Below are the code and all the weights of a small trained network. Each question names an input and a class and asks about switching units off, where a switched-off unit gives its printed mean instead of its output.

import numpy as np


def w(rows, s, z=0):
    codes = np.array(rows[::2]) - 128.0
    scale = np.full(codes.shape[1], s)
    scale[-1] = z or s
    return codes * scale


def norm(h):
    return h / np.sqrt((h * h).mean(-1, keepdims=True) + 1e-5)


def f(y):
    return np.maximum(y, 0)


def log_softmax(a):
    a = a - a.max(-1, keepdims=True)
    return a - np.log(np.exp(a).sum(-1, keepdims=True))


def net(x, mask):
    res = np.array(x, float).reshape(1, 5) / 4 @ E
    u = 0
    for l in range(2):
        y = f(norm(res) @ A[l][:, :-1].T + A[l][:, -1])
        res = res + np.where(mask[u : u + 3], y, B[l][:, -1]) @ B[l][:, :-1]
        u += 3
    return log_softmax(norm(res)[-1] @ U[:, :-1].T + U[:, -1])


A, B = {}, {}
E = w([
[92,47,172,208,223,220],'x0',
[161,22,14,82,145,179],'x1',
[77,159,26,184,136,115],'x2',
[247,209,121,254,148,136],'x3',
[107,224,105,64,223,127],'x4',
],0.0047)
A[0] = w([
[85,91,129,200,7,132,5],'0.n1',
[43,191,229,180,95,76,3],'0.n2',
[20,103,121,114,98,88,51],'0.n3',
],0.011,0.0054)
B[0] = w([
[103,132,222,78,232,51,216],'0.n1',
[148,46,6,89,133,183,254],'0.n2',
[143,198,139,193,62,126,226],'0.n3',
],0.012,0.0041)
A[1] = w([
[50,115,161,169,150,210,37],'1.n1',
[79,210,95,101,174,164,3],'1.n2',
[3,121,153,91,85,175,50],'1.n3',
],0.015,0.0048)
B[1] = w([
[111,197,110,42,3,52,245],'1.n1',
[82,37,224,151,119,116,211],'1.n2',
[212,147,117,214,224,173,253],'1.n3',
],0.011,0.0042)
U = w([
[134,51,30,105,157,168,159],'0',
[212,222,160,254,173,153,71],'1',
[93,77,243,82,204,94,95],'2',
[130,134,136,125,142,133,254],'3',
[122,210,105,38,68,83,42],'4',
],0.0098,0.0062)

Each question gives the input, the list of numbers given to net, and the class t.
The units are the neurons (one row each of A and B). Each row of codes is followed by its name. A weight is (code - 128) times the scale printed after its matrix; where a second scale follows, it is the last column's (A, B and U).
mask holds one flag per neuron, layer by layer. A switched-off neuron (its flag False) gives its mean, the last column of its row in B, instead of its output. The means were averaged over made-up inputs and are rounded, as every weight is.
A unit's drop is (log p(t) with every unit on - log p(t) with that unit switched off) / (log p(t) with every unit on - log p(t) with every unit switched off).
The circuit of an input: a set's keep is (log p(t) with only the set's units on - log p(t) with every unit switched off) / (log p(t) with every unit on - log p(t) with every unit switched off). Starting from all 6 units, units are removed one at a time, each time the one whose removal leaves the highest keep (on an exact tie, the one counted first), for as long as the keep stays at least 0.8.
circuit, biggest first: the units of the circuit, biggest drop first
unit that matters most: the unit with the biggest drop
k most important neurons: the k neurons with the biggest drops, biggest first
k most important neurons of layer l: the k neurons of layer l with the biggest drops, biggest first
input [6,-5,-1,-4,5], class 4: 3 most important neurons	(1.n1, 0.n1, 0.n3)
input [8,-5,-3,-7,-4], class 4: most important neuron	(1.n1)
input [8,3,-7,-2,-6], class 4: circuit, biggest first	(1.n1, 0.n2)
input [-5,-7,4,-1,3], class 0: 2 most important neurons	(0.n2, 1.n1)
input [-1,5,2,-7,-5], class 1: circuit, biggest first	(1.n3, 0.n2)
input [3,2,8,-7,-8], class 2: 2 most important neurons of layer 0	(0.n1, 0.n2)
input [7,5,7,-8,7], class 1: 2 most important neurons	(1.n3, 0.n2)
input [-5,0,-4,5,8], class 2: 2 most important neurons	(1.n2, 0.n3)
input [2,-4,-2,2,-8], class 2: 2 most important neurons	(0.n1, 1.n3)
input [4,-2,-3,-7,-6], class 1: 2 most important neurons	(1.n3, 0.n3)
input [-7,-6,-2,-7,1], class 1: 3 most important neurons	(1.n3, 0.n3, 1.n1)
input [3,-8,6,-1,-8], class 0: 2 most important neurons	(0.n2, 1.n2)
input [7,6,-3,1,-2], class 4: circuit, biggest first	(1.n1, 0.n2)
input [-2,1,6,-2,-6], class 2: unit that matters most	0.n1
input [-5,2,-8,-8,6], class 1: 3 most important neurons	(1.n3, 0.n2, 0.n1)
input [3,3,-1,-3,-6], class 2: 2 most important neurons	(0.n1, 0.n2)
input [-5,-6,-3,-1,6], class 0: circuit, biggest first	(0.n2, 1.n1)
input [4,6,-2,-8,4], class 1: 2 most important neurons of layer 0	(0.n2, 0.n3)
input [8,0,-7,-5,2], class 4: 2 most important neurons of layer 1	(1.n1, 1.n2)
input [-3,6,3,-4,-8], class 2: circuit, biggest first	(0.n1)
input [3,-5,-3,-6,-6], class 1: 2 most important neurons of layer 1	(1.n3, 1.n2)
input [6,-7,5,4,-4], class 0: 2 most important neurons of layer 0	(0.n2, 0.n3)
